Below is a small trained network, with its code and all its weights. Each question gives an input and a class and asks what happens when units are switched off, that is, made to give their printed mean instead of their output.

import numpy as np


def w(rows, s, z=0):
    codes = np.array(rows[::2]) - 128.0
    scale = np.full(codes.shape[1], s)
    scale[-1] = z or s
    return codes * scale


def f(y):
    return np.maximum(y, 0)


def log_softmax(a):
    a = a - a.max(-1, keepdims=True)
    return a - np.log(np.exp(a).sum(-1, keepdims=True))


def net(x, mask):
    res = np.array(x, float).reshape(1, 8) / 4 @ E
    y = f(res @ A[0][:, :-1].T + A[0][:, -1])
    res = res + np.where(mask, y, B[0][:, -1]) @ B[0][:, :-1]
    return log_softmax(res[-1] @ U[:, :-1].T + U[:, -1])


A, B = {}, {}
E = w([
[169,2,199,38,134,111],'x0',
[95,133,97,112,128,140],'x1',
[104,178,154,70,179,31],'x2',
[98,138,89,112,138,144],'x3',
[51,74,176,226,182,123],'x4',
[34,139,137,71,17,131],'x5',
[132,88,43,153,73,56],'x6',
[118,129,114,126,132,134],'x7',
],0.0079)
A[0] = w([
[107,168,165,76,157,6,107],'neuron 1',
[79,146,177,106,35,106,36],'neuron 2',
[159,119,72,149,110,86,112],'neuron 3',
[173,241,101,178,87,107,100],'neuron 4',
[226,177,81,48,80,144,42],'neuron 5',
[144,87,97,173,130,61,132],'neuron 6',
[127,65,173,97,107,128,18],'neuron 7',
[177,21,116,28,178,119,4],'neuron 8',
[157,173,205,114,154,191,165],'neuron 9',
[193,128,121,169,161,129,181],'neuron 10',
[148,87,122,166,94,189,139],'neuron 11',
[96,151,106,108,163,89,188],'neuron 12',
[139,50,104,66,126,147,99],'neuron 13',
[76,114,137,118,70,164,176],'neuron 14',
[142,92,92,131,79,59,94],'neuron 15',
[177,112,115,130,57,202,64],'neuron 16',
],0.011,0.0037)
B[0] = w([
[199,116,50,154,127,193,255],'neuron 1',
[128,153,171,133,225,71,212],'neuron 2',
[110,155,121,71,160,142,185],'neuron 3',
[101,167,196,155,80,138,245],'neuron 4',
[112,8,136,137,82,86,250],'neuron 5',
[90,102,127,81,130,117,200],'neuron 6',
[98,151,94,174,107,156,192],'neuron 7',
[96,187,176,167,97,103,251],'neuron 8',
[77,111,87,57,135,123,233],'neuron 9',
[136,132,150,124,140,63,217],'neuron 10',
[189,111,90,121,130,141,220],'neuron 11',
[165,94,148,143,111,133,201],'neuron 12',
[124,176,147,146,119,142,212],'neuron 13',
[166,102,145,113,117,83,223],'neuron 14',
[92,136,133,76,162,185,194],'neuron 15',
[167,159,93,151,165,150,210],'neuron 16',
],0.017,0.0073)
U = w([
[91,187,170,210,67,127,44],'0',
[93,1,128,184,138,80,231],'1',
[250,128,76,155,135,138,65],'2',
[157,113,154,117,170,29,153],'3',
[59,115,114,17,140,140,11],'4',
[149,121,136,125,117,93,252],'5',
],0.0087,0.0023)

Each question gives the input, the list of numbers given to net, and the class t.
The units are the neurons (one row each of A and B). Each row of codes is followed by its name. A weight is (code - 128) times the scale printed after its matrix; where a second scale follows, it is the last column's (A, B and U).
mask holds one flag per neuron, in row order. A switched-off neuron (its flag False) gives its mean, the last column of its row in B, instead of its output. The means were averaged over made-up inputs and are rounded, as every weight is.
A unit's drop is (log p(t) with every unit on - log p(t) with that unit switched off) / (log p(t) with every unit on - log p(t) with every unit switched off).
The circuit of an input: a set's keep is (log p(t) with only the set's units on - log p(t) with every unit switched off) / (log p(t) with every unit on - log p(t) with every unit switched off). Starting from the 12 units with the biggest drops (on a tie, the unit counted first), units are removed one at a time, each time the one whose removal leaves the highest keep (on an exact tie, the one counted first), for as long as the keep stays at least 0.8.
units of the circuit, in order: the units of the circuit, biggest drop first
unit that matters most: the unit with the biggest drop
top k neurons: the k neurons with the biggest drops, biggest first
drop of u: that unit's drop, to one decimal
input [-1,-8,-2,-5,3,-3,-4,1], class 4: units of the circuit, in order : neuron 9
input [3,-6,-8,-7,-2,2,2,7], class 2: top 2 neurons : neuron 16; neuron 11
input [1,8,3,0,4,6,1,5], class 3: top 3 neurons : neuron 2; neuron 5; neuron 14
input [-4,5,-3,8,-6,0,2,4], class 1: top 2 neurons : neuron 5; neuron 8
input [-4,-1,-5,1,0,6,-1,4], class 3: top 2 neurons : neuron 1; neuron 2
input [-6,6,-3,8,5,-1,-7,5], class 4: units of the circuit, in order : neuron 9; neuron 8
input [-5,5,-4,-8,-6,6,-3,4], class 1: top 3 neurons : neuron 5; neuron 8; neuron 13
input [6,3,-2,7,5,-8,6,-2], class 3: units of the circuit, in order : neuron 10; neuron 5
input [6,-8,-6,-3,-1,-4,-3,0], class 0: top 3 neurons : neuron 8; neuron 1; neuron 7
input [4,-6,-7,-5,-4,7,-6,-3], class 2: top 3 neurons : neuron 16; neuron 11; neuron 7
input [-6,1,-5,8,5,-4,7,5], class 4: units of the circuit, in order : neuron 3; neuron 6
input [-5,8,1,-8,4,4,8,5], class 4: units of the circuit, in order : neuron 15; neuron 3
input [5,0,7,-2,3,-2,3,7], class 2: top 3 neurons : neuron 1; neuron 4; neuron 5
input [1,2,7,-2,-5,3,8,-5], class 4: units of the circuit, in order : neuron 15
input [-6,2,-6,-6,7,-8,-1,-7], class 3: top 2 neurons : neuron 10; neuron 5
input [-6,4,8,-8,7,-3,-3,-5], class 2: top 3 neurons : neuron 1; neuron 5; neuron 8
input [-4,1,-2,-1,4,-7,-8,6], class 4: top 2 neurons : neuron 9; neuron 5
input [3,6,1,0,-1,5,1,3], class 3: top 2 neurons : neuron 2; neuron 14
input [-5,2,0,-6,-3,-1,7,2], class 4: top 4 neurons : neuron 3; neuron 15; neuron 8; neuron 6
input [-3,1,6,2,-4,7,-3,4], class 3: unit that matters most : neuron 2
input [-7,-4,-2,-3,-3,7,8,5], class 4: top 3 neurons : neuron 15; neuron 3; neuron 8
input [5,7,-2,4,0,1,-5,-5], class 0: units of the circuit, in order : neuron 8; neuron 13
input [-4,-2,-2,8,-3,6,-3,-1], class 3: units of the circuit, in order : neuron 2; neuron 14
input [8,5,-7,0,3,1,4,-5], class 0: drop of neuron 8 : 0.4
input [-1,1,0,1,-4,8,-4,-6], class 3: drop of neuron 2 : 0.5
input [0,2,7,-7,-5,-5,-1,-6], class 2: drop of neuron 1 : 2.9
input [4,-8,2,-3,-7,-1,-4,5], class 1: drop of neuron 5 : 1.1
